Group, then class
[-0.14 -1.40 -0.88  1.19  1.88  1.67 -2.60  1.11 -0.49  1.12 -0.58  0.34
  0.73 -5.59 -0.20 -0.60  2.14  0.34  0.72  2.50 -0.52  0.72  1.07 -0.11
  0.14 -0.87  1.15 -1.58  1.31 -1.36 -0.86  1.17 -2.31 -1.02 -0.34 -1.09
  0.59  2.37 -1.01  1.08  0.35 -0.84 -1.04  3.29 -0.24 -1.81  0.34  0.45
 -0.45 -1.23 -1.38 -1.81  0.78 -0.32 -0.65  0.57  0.60  2.21  1.60  0.51
 -0.51 -1.76 -0.30  1.06] : <92>:<65>
[-2.03 -0.51 -0.52 -0.14  0.92 -0.80 -2.45 -0.15  0.07  1.44 -0.16 -0.81
 -0.10 -3.14 -0.58 -1.59  0.43  0.43  0.15 -1.36 -0.09 -0.17  0.00 -0.49
 -1.10 -0.68  0.25 -0.78  0.21 -0.55 -0.38 -2.29  0.77 -1.54 -0.78 -0.19
  0.50  0.89 -0.52  0.96 -1.41 -1.25  1.41  1.67  0.95 -2.24  0.85  0.33
 -0.18  0.28 -0.96 -0.19  0.93  0.38  0.03  0.04  0.00  0.11  0.09 -0.72
  0.52 -0.50 -1.91  1.43] : <87>:<64>
[-0.96 -1.52 -0.41  0.50  2.19 -0.96 -0.90 -1.11 -2.65 -2.72  0.20 -1.42
  0.09  0.97 -0.03 -0.53 -0.05  1.01  0.46  1.36 -0.70 -0.87  0.36 -0.47
 -0.26 -1.83 -0.06 -0.01  0.85 -0.24 -1.10 -1.29 -2.67 -1.78  0.28  0.16
  0.11  1.00 -2.22  0.27  0.74 -0.55 -1.08  1.60 -1.19 -0.97  0.58  0.58
 -0.28 -0.09 -0.88 -0.39  0.50  1.76 -0.32 -0.07  1.61  3.46  0.25 -0.48
  0.08 -1.22 -0.08  2.18] : <88>:<60>
[-1.24 -2.12  0.57  0.76  1.82 -0.65 -2.89  1.72 -1.76  0.79  0.46  0.22
  0.49 -6.92 -1.32 -2.01  0.25  1.37  0.60  0.73 -0.91 -0.37  0.19 -0.10
 -0.59 -2.21  0.52  0.01  2.54 -1.31 -0.24 -1.93 -1.82 -0.73  0.24  0.70
 -0.14  1.06 -0.47  0.11 -1.08  0.76 -0.56  1.84 -0.10 -3.40  0.64  0.08
  0.48 -0.43 -1.55 -0.03 -0.38  0.80 -0.19  0.25  1.28  3.18 -0.21 -0.59
  0.66 -0.44  0.51  3.13] : <88>:<48>
[-0.88 -0.77  0.71 -0.17  2.12 -0.29 -2.52 -1.03  0.35  1.13 -0.27 -0.09
  0.52 -2.17 -0.57 -0.99 -0.12  1.08 -0.45 -0.70 -0.33 -0.29 -0.19 -0.22
  0.36 -1.13  1.01 -0.24  0.76 -2.15  0.24 -2.61  0.92 -2.79  1.26 -0.70
 -0.55  0.20  0.22  0.39 -0.56  0.01  1.66  1.42 -0.35 -2.09  0.14 -0.83
 -0.80  2.16 -1.49  0.43  0.86  1.14 -0.54  0.10  1.08  0.79 -1.59 -0.22
  0.83  0.09 -0.32  1.44] : <87>:<44>
[-2.36 -1.44  2.14  0.08  2.04 -0.15 -2.86 -2.34 -0.80  0.21 -0.39  0.26
 -0.82 -2.05  0.51 -0.39  1.12  0.62  0.56 -0.28 -0.30  1.77 -0.58 -0.32
  0.05 -2.40 -0.35 -3.34  0.53 -2.13 -1.67 -2.04  0.04 -2.20  0.42 -0.04
  0.28 -0.31 -1.62  0.86 -0.28 -0.81  0.33  1.59  0.44 -2.41 -0.33  0.29
 -0.72  0.42 -0.36 -1.07  0.18  0.84 -0.09  0.08  1.11  1.77 -0.79  0.64
  0.43 -1.52 -0.26  1.60] : <87>:<64>
[-0.54 -0.56 -1.70 -0.24 -1.22  0.42 -2.35  4.58 -1.39 -2.77 -1.81  0.09
 -0.08 -7.24  0.80 -0.87  2.08  0.64  0.88  0.91 -0.30  0.38 -0.28 -0.42
  0.03 -0.87 -0.39 -0.26  1.97 -1.52  0.04  1.04 -1.45 -0.70  0.58  1.17
  0.46  1.66 -1.10  0.42  0.30 -1.32 -0.99  2.00  0.26 -0.85 -0.60  0.34
 -0.56 -0.26 -0.73  0.56  0.01  0.37  0.17  0.32  0.23  1.37  1.61 -0.16
  0.46 -1.17 -0.28 -0.03] : <92>:<53>
[-1.79 -0.86  0.12  0.40  1.67 -0.92 -1.66 -2.45 -2.06  1.90  0.28 -0.25
  0.50 -4.75  0.22 -1.79 -1.09  0.01 -0.35 -2.61 -0.30 -0.64  0.53  0.70
 -0.54 -0.55  0.00  0.84  1.56 -0.38  0.03 -2.14 -1.90 -1.20  0.38 -1.23
 -0.28  1.56 -0.54 -0.09 -0.54  1.90  0.41  1.14 -0.31 -2.25  0.64  0.05
  0.21 -0.56 -1.03 -0.66 -0.83 -0.13 -0.04 -0.65  1.25  2.82 -1.58  1.09
  0.24  0.48  1.30  1.22] : <88>:<48>
[-1.01 -0.55  0.45  0.02  0.33 -0.30 -1.19  1.33  0.27  0.91 -0.02  0.37
 -1.07  0.89 -1.40 -0.76  0.21 -0.37 -0.14  0.02 -0.34 -0.29 -0.01 -0.36
 -0.10 -2.41  0.12 -1.37  1.17 -1.73 -0.77 -2.35  0.39 -2.82  0.57  0.86
 -0.55  0.51 -2.34  0.85 -0.56  0.04  0.58  1.17  0.43 -1.30 -0.62  0.33
 -1.32 -1.49 -1.70 -0.37  2.43  0.25 -0.54  0.34  0.59  0.21 -0.21  0.11
 -0.68 -2.19 -0.58  1.81] : <87>:<64>
[-0.65 -1.59 -0.07  0.33  2.09  1.42 -2.68  0.20 -0.15  0.50 -0.63 -0.18
  0.82 -2.10 -0.27 -1.33  0.60  0.06  0.39 -0.62 -0.47  0.23  0.12 -0.60
 -0.78 -0.14 -0.06 -1.07  0.63 -1.16 -0.67 -2.24  0.28 -1.88  0.29 -0.25
  0.28  1.20 -1.96  0.90  0.18 -0.11  1.14  0.52  0.07 -2.38  0.43  0.07
 -0.30 -0.15 -1.05 -0.68  1.29  0.03  0.41  0.38  0.27  1.43 -1.02 -0.62
  0.18 -1.46  0.37  1.95] : <87>:<64>
[ 0.06 -1.06  0.24 -0.63 -0.99 -0.26 -1.62  1.79 -0.97 -3.86 -0.06 -0.60
 -0.45 -3.35  0.95 -0.69  0.67  0.53  1.30  2.96 -0.18  0.40  0.46 -0.51
 -0.57 -1.40 -0.32 -1.89 -0.10 -1.63 -0.53  2.43 -2.18 -1.29  0.72 -0.42
  0.93  1.38 -1.70 -0.19  0.85 -0.10 -1.55  0.97  0.59 -0.64 -0.03 -0.17
 -0.51 -0.52 -0.11  0.40  0.45  0.64  0.25 -0.39 -0.74  0.55  2.57  1.40
  0.62 -1.47  0.30  0.47] : <85>:<67>
[-2.09 -2.43 -0.03  0.23  1.73 -1.65 -2.15  0.47 -2.62 -2.35 -0.61 -0.51
 -0.39 -3.03 -0.33 -0.50  0.59 -0.65 -0.15  0.25 -2.11 -0.28  0.89 -0.17
 -0.58 -1.80  0.25 -0.51  0.47 -0.91 -2.58 -2.65 -2.52 -0.04 -0.83  0.54
 -0.18  2.90 -2.08  0.34  0.20  0.16 -2.85  0.67 -0.60 -2.93  1.69 -0.30
 -0.34  0.00 -0.57  0.45  0.81  2.13 -0.11  0.19  1.47  2.61  0.09 -0.82
  0.65 -0.94 -0.27  3.12] : <88>:<48>
[-1.49 -1.34  0.32 -0.08  2.39 -0.60 -2.65 -0.50 -1.78  0.06  0.00  0.40
  0.24 -1.48 -0.79 -0.69  0.37  0.24  0.47 -0.04  0.30 -0.18  0.04 -0.36
 -0.29 -1.73  0.31 -0.03  0.26 -0.70 -1.89 -3.03 -0.19 -1.24 -0.10 -0.36
  0.80  1.00 -1.68  0.17 -0.10  0.17 -0.66  1.08 -0.04 -2.20 -0.02  0.63
  0.60 -0.74 -2.17 -1.48  1.46  1.54  0.12 -0.35  1.96  0.91 -1.05 -0.23
 -0.04 -0.85  0.08  1.67] : <87>:<44>
[-0.27 -0.84 -0.20  0.14  1.41  1.03 -1.64  1.07 -0.41  0.36  0.39  1.64
  0.54 -8.50  0.00 -0.38  0.77  0.98  0.49 -1.78  0.17  1.62  0.19 -0.15
 -0.15 -0.60  0.53 -0.26  1.04 -0.40 -0.55  1.15 -1.32  0.87  0.51  0.34
  0.10  1.28 -1.56  0.30 -0.22  0.30 -3.29  3.86  0.42 -4.60  0.72 -0.53
 -0.21 -0.42  0.08  1.13  0.06  0.16 -0.15 -0.25  0.36  1.23  0.08  0.45
  0.69 -1.00  0.75  1.25] : <92>:<53>
[-1.33 -1.07  0.66 -0.26  1.04  0.71 -2.07  0.81 -0.29 -1.22 -0.59  1.19
 -0.50 -4.56 -0.12 -0.54 -0.73  0.51  0.54 -0.54 -1.79 -0.19 -0.12 -0.30
  0.13 -2.00  1.09  0.22  1.24 -1.04 -1.03 -0.34 -0.91 -2.41  0.71 -0.74
 -0.15  0.13 -1.42  0.40  0.51 -0.92  0.31  2.20 -0.71 -1.32 -1.31  0.89
 -1.73 -0.59  0.14 -1.84  0.45  0.24  0.93 -0.17  0.45  0.30  2.15 -0.58
 -0.05 -0.65 -1.57  2.09] : <85>:<67>
[-0.52 -0.58  0.87 -0.02  1.71  1.01 -1.23  1.29  0.72  0.50 -4.09  1.11
  0.03 -8.50 -0.36 -1.13  0.17  0.21  1.13 -0.82 -0.45 -0.04  0.13 -1.18
 -0.70 -1.56  0.38 -0.04  2.76 -1.17 -0.73  0.92 -0.69 -2.97  1.89 -1.26
  0.64  0.08 -1.87 -0.26 -0.80  1.01  0.10  3.09 -0.06 -1.20 -1.44  0.02
 -0.88 -1.97  0.08 -0.04 -0.22 -1.34  0.12  0.22  0.18  1.17  1.49  0.30
  0.47  0.00 -0.02  3.05] : <85>:<67>
[ 1.01 -0.41  0.76 -0.44  0.95  0.14 -0.98  2.41  0.72 -1.20 -0.29  1.47
  0.68 -1.53  0.55 -0.21  0.17  0.62 -0.37 -0.29 -0.47 -0.21  0.14 -0.19
  0.39 -1.80 -1.65  0.02  1.68 -1.34  0.48  1.41 -1.39 -1.26  0.68  0.08
 -0.08 -0.53 -1.18  0.50 -0.05  0.12 -1.48  1.59  0.30 -1.43 -0.36  0.24
 -0.87 -0.39  0.02 -0.16  0.12 -0.47  0.36  0.41  0.55  1.46  1.26 -0.31
 -0.26  0.20 -0.43  0.99] : <92>:<65>
[ 0.12 -0.83 -0.71  0.19  1.07  1.59 -0.36  1.06 -1.96 -1.45 -0.16  0.51
  0.48 -6.83 -0.12 -0.72  1.80  0.96  0.94 -0.11 -0.13  0.73 -0.20 -0.33
 -0.92 -0.09  0.95 -0.36  0.85 -1.70 -0.87  1.73 -1.09  0.68  0.42  1.30
  0.20  1.64 -1.97  1.57 -0.37  0.02 -1.15  3.03 -0.26 -0.71 -1.28  0.55
  1.14 -0.66 -0.72 -0.36 -0.30  0.02  0.18  0.34  0.20  1.67  0.73  0.27
 -0.40 -0.90  0.23  0.59] : <92>:<53>
[-1.80 -1.00 -0.93 -0.44  2.38 -0.76 -3.04 -0.69 -1.51  2.28 -0.72 -0.43
  1.03 -2.66 -0.44 -0.72 -0.35  0.63  0.00 -0.50 -0.87  1.12 -0.22 -0.96
  1.14 -1.69 -4.67 -0.63  0.88  1.97 -1.29 -3.05  0.80 -1.74  0.29 -0.60
  0.15  0.89 -1.83 -0.86  0.21 -0.02  2.49  1.03  0.10 -3.23  0.44  0.54
 -1.10  1.47 -1.34 -1.14  1.83 -0.37 -0.32  0.62  1.18  0.36 -1.75 -0.22
  0.16 -1.15 -0.65  2.75] : <87>:<64>
[-1.71 -1.24  0.11 -0.52  1.39  1.66 -2.70 -1.06 -0.39 -0.65  0.93  1.14
  0.69 -8.50 -0.93 -0.62  0.45  0.42  1.09 -1.39 -0.71  0.19  0.01 -0.14
  0.29 -0.53  2.19  0.08  2.05 -0.29 -0.49 -0.74 -1.51 -2.21  0.64 -0.49
 -0.15 -0.88 -1.95  0.62 -0.85  0.06 -0.35  2.84 -0.06 -2.57  0.66  0.91
 -1.39 -0.63 -0.03  0.16 -0.20 -0.23 -0.15 -0.39  0.21  1.19  1.87  0.92
 -0.35 -0.39 -0.55  1.65] : <85>:<54>

Group, then class
[ 0.33  0.78  1.27  0.21 -0.17 -0.45  1.06 -0.30 -0.55 -0.75  0.17  0.91
 -0.11  1.22  0.19 -0.19  0.78 -1.10  1.27 -0.45  1.10  1.54 -1.94  0.02
 -0.52  2.13 -0.65  0.02  1.08  0.20 -0.54 -0.13 -0.64  0.28 -0.24  0.03
 -0.78  0.35 -1.03 -0.11  0.28 -0.18 -0.78  1.17  1.06 -0.26  0.55  0.98
 -0.79  1.72 -0.58 -0.42 -0.56 -0.08  0.27 -0.02  0.52  0.57  0.36  1.34
  0.40  0.06  0.11 -0.23] : mil:[33]
[ 1.47  0.36 -0.05 -1.40  0.22 -0.37  0.95  0.46 -1.42 -0.21  0.00 -1.05
  0.57 -0.11  0.21 -0.40  0.27  0.39 -0.49 -0.28  1.07  0.47  0.10  0.08
 -0.81 -1.13  0.04  0.48  0.20 -0.16 -0.19  0.19  0.64 -0.50 -0.23 -0.56
  0.34  0.59  0.72 -0.56 -2.03 -0.12 -0.26  0.63  0.38  0.10  1.20  1.21
  0.19  3.74 -1.31 -0.74 -0.34 -0.24 -0.07  0.95  0.12 -0.36  0.23  0.00
  0.22  0.92 -0.32  0.21] : mil:[29]
[-0.80  0.56  0.68  0.67  0.40 -0.45 -0.17 -0.65  1.34 -0.10  0.12  0.60
 -0.46  1.03 -0.39 -1.01  0.49 -2.66  1.61 -0.47  2.14  0.68 -2.15 -0.45
 -0.61  0.36 -0.62  0.68  2.21  0.46 -0.81 -0.13 -1.76 -0.08 -0.08  0.72
  0.13 -0.11 -0.40  0.62  0.21  0.20  0.53  1.26  0.61  0.53  0.13  4.09
 -0.55  0.47 -1.07 -0.37 -1.75 -0.23 -0.94 -0.49  0.10  0.07  0.66  1.11
  1.49 -0.19 -1.40 -0.14] : mil:[33]
[ 0.76  1.05  0.62 -0.69  0.32 -0.11 -0.21  0.11  0.14 -0.23 -0.30  0.26
 -0.12  0.80 -0.80 -0.72  0.26 -0.15  0.04 -0.18  1.10  0.69 -0.45  0.23
 -0.61  1.08 -0.23  0.31 -0.35  0.09 -0.23 -0.10 -0.14 -0.39 -0.53 -0.20
 -0.46  0.10 -0.25  0.33  0.24  0.10  0.69  1.70  1.15  0.16 -0.19  0.96
 -0.17  1.30 -1.05 -0.88 -1.12  0.30  0.21  0.03  0.68 -0.29  0.08  0.30
  0.50  0.95 -0.49  0.36] : mil:[29]
[ 0.93  0.35  0.11 -0.44  0.16 -0.48  0.43  0.54 -1.66 -0.84 -0.41  0.91
  0.43  0.13 -0.81 -0.86 -0.49 -0.20 -0.79 -0.31  1.62  1.52 -0.15  0.25
 -1.03  1.00 -0.36  0.58  0.65 -0.26 -0.74 -0.39  0.27 -0.33  0.42 -0.46
  0.30  0.22 -0.01 -0.06  0.54  0.03 -0.53  0.56 -0.28 -0.14  0.09  0.42
 -0.62  0.83 -1.30 -0.37  0.36 -0.64  0.71 -0.09  0.26 -0.13  0.48  1.18
 -0.10 -0.11 -0.85 -0.20] : mil:[29]
[ 0.82  0.80  0.30 -0.45 -0.24 -0.26 -0.37  0.31 -0.75 -0.75 -0.24  1.20
  0.42  0.76  0.27 -1.17 -0.05 -0.89  0.15 -0.82  0.79  0.89 -0.75  0.23
 -0.66  1.85 -0.23  0.43  0.72 -0.28 -0.18 -0.03 -0.84 -0.55  0.53  0.24
 -0.46  0.68  0.26  0.51 -0.10  0.25  0.28  1.81  1.62  0.14 -0.20  0.46
 -0.60  1.84 -0.79 -0.35 -0.99 -0.07  1.15  0.71  0.33 -0.36  0.21  1.28
  0.00 -0.14 -0.90 -0.46] : mil:[29]
[ 0.31 -0.08  0.32  0.24 -0.08 -0.47  0.37 -0.12 -1.41 -0.78 -0.64  0.86
  0.11  2.21 -0.56 -0.86  0.03 -0.63  0.65 -0.38  1.85  0.54 -1.04  0.92
 -0.93  1.72 -1.09  0.74  1.19  0.13 -0.26  1.03 -0.08 -0.68  0.44  0.98
 -0.05  0.61 -0.46  0.42  0.49 -0.44 -0.49  0.82  0.46 -0.48 -0.28  0.75
 -0.54  2.34 -1.08 -0.50  0.53 -0.78  0.15 -0.57  0.16  0.44  1.04  1.01
 -0.33 -0.80 -0.38 -0.25] : mil:[33]
[-0.01 -0.19  0.10  1.32 -0.08  0.18 -0.27  0.12  1.11 -0.21  0.25 -0.49
 -0.45  0.38  0.11  1.52  0.29 -0.31  0.62 -0.41  0.11 -0.26 -2.07 -0.15
  0.61  2.06 -1.12 -0.31 -0.07  0.14  0.08  1.27 -0.21 -0.59  1.08  0.09
  0.32 -0.57 -0.53 -0.31  0.27  0.44  0.27 -2.82  0.63 -0.62  0.06 -0.03
 -1.22  0.41 -0.84  0.58  1.22  0.02  1.18 -1.73  0.15  0.88  0.13  0.39
 -0.82 -1.11  0.95 -0.33] : firoz:[31]
[-0.21  0.51  0.45  1.05 -0.33  0.37  0.42  0.09  0.49  0.10 -0.82 -0.58
  0.35  0.19 -0.57  1.20  0.69  1.37  0.33 -0.21 -0.02  0.64 -2.19  0.76
  0.98  2.56 -0.23 -0.34 -0.23  0.30 -0.26  0.88 -0.04 -0.12  0.60 -0.67
  0.30 -0.08 -0.52  0.35  0.55  0.14 -0.08 -1.90  0.91 -0.24  0.10  1.61
 -0.55  1.10 -0.53  0.54  1.88 -0.06  1.13 -0.32 -0.60  0.96  0.08  0.62
 -0.91 -1.28  1.51 -0.56] : firoz:[28]
[-0.47  0.54  0.78  0.73  0.24  0.01  0.25 -0.32  0.76  0.23 -0.26 -1.29
 -0.49  0.20 -0.45  1.40  0.66  0.72  1.53  0.49 -0.78  0.64 -2.58  0.28
  0.43  2.76 -0.38 -0.76 -0.70  0.37 -0.53  0.99  0.30 -0.31  0.15 -0.62
 -0.22  0.20 -0.41 -0.49  0.69  0.10 -0.11 -0.60  1.07  0.22  0.12  1.61
 -2.01  0.68 -0.49  1.01  0.53 -0.22  1.02 -0.87  0.24  0.85 -0.13  0.83
 -0.13 -0.29  2.27 -0.71] : firoz:[28]
[ 0.92  0.37 -0.18  1.15  0.00  0.25  0.21 -0.39  0.60  1.09 -0.58 -1.71
  0.03 -0.35 -0.32  0.80  0.04  1.72 -0.33  0.19  0.04  0.20 -3.31 -0.02
  0.27  0.93 -0.56  0.35 -0.79  0.19  0.03  0.96  0.39 -0.33  0.10 -0.03
  0.05 -0.39 -0.41 -0.41  0.59  0.11  0.15 -1.60  0.45  0.11  0.59  2.15
 -0.69  0.54 -0.71 -0.09 -0.18 -0.16  0.24 -1.19  0.08  0.98  0.51  0.19
  0.43 -0.36  1.77  0.45] : firoz:[31]
[-0.65  0.06  0.39  0.39 -0.12 -0.03  0.67 -0.12  0.58 -0.73 -0.86 -1.76
  0.35 -0.04  0.03  0.05 -0.37  2.47 -0.93 -0.34 -0.16  0.04 -1.08  0.56
  0.57  1.36 -0.45  0.09 -1.33 -0.58  0.07  1.40  0.08 -0.43  0.39 -0.07
  0.04 -0.58  0.13  0.05 -0.25  0.26 -0.24 -1.58 -0.12 -0.02 -0.16  1.50
 -1.05  1.53 -0.48  0.17  0.13 -0.60  0.85 -0.58 -0.17  0.44  0.84  0.36
 -1.23 -0.09  2.11 -0.38] : firoz:[31]
[ 0.17 -0.56 -0.29  0.76 -0.14  0.13  0.43  0.24  0.28 -0.03 -0.19 -0.72
 -0.63 -0.25  0.04  1.56  0.08  0.33 -0.32 -0.13 -0.13  1.14 -0.92 -0.82
  0.15 -0.37 -0.40 -0.06 -1.21  0.84 -0.29  0.70  0.73  0.45  0.90  0.35
 -0.09 -0.55  0.10 -0.12 -0.09  0.47 -0.85 -1.92 -0.34 -0.07  0.10  0.21
 -0.31 -0.32 -0.48  0.12  1.46 -0.15  0.90  0.21  0.07  0.37  0.12  0.21
 -0.27 -0.61  1.08 -0.30] : firoz:[31]
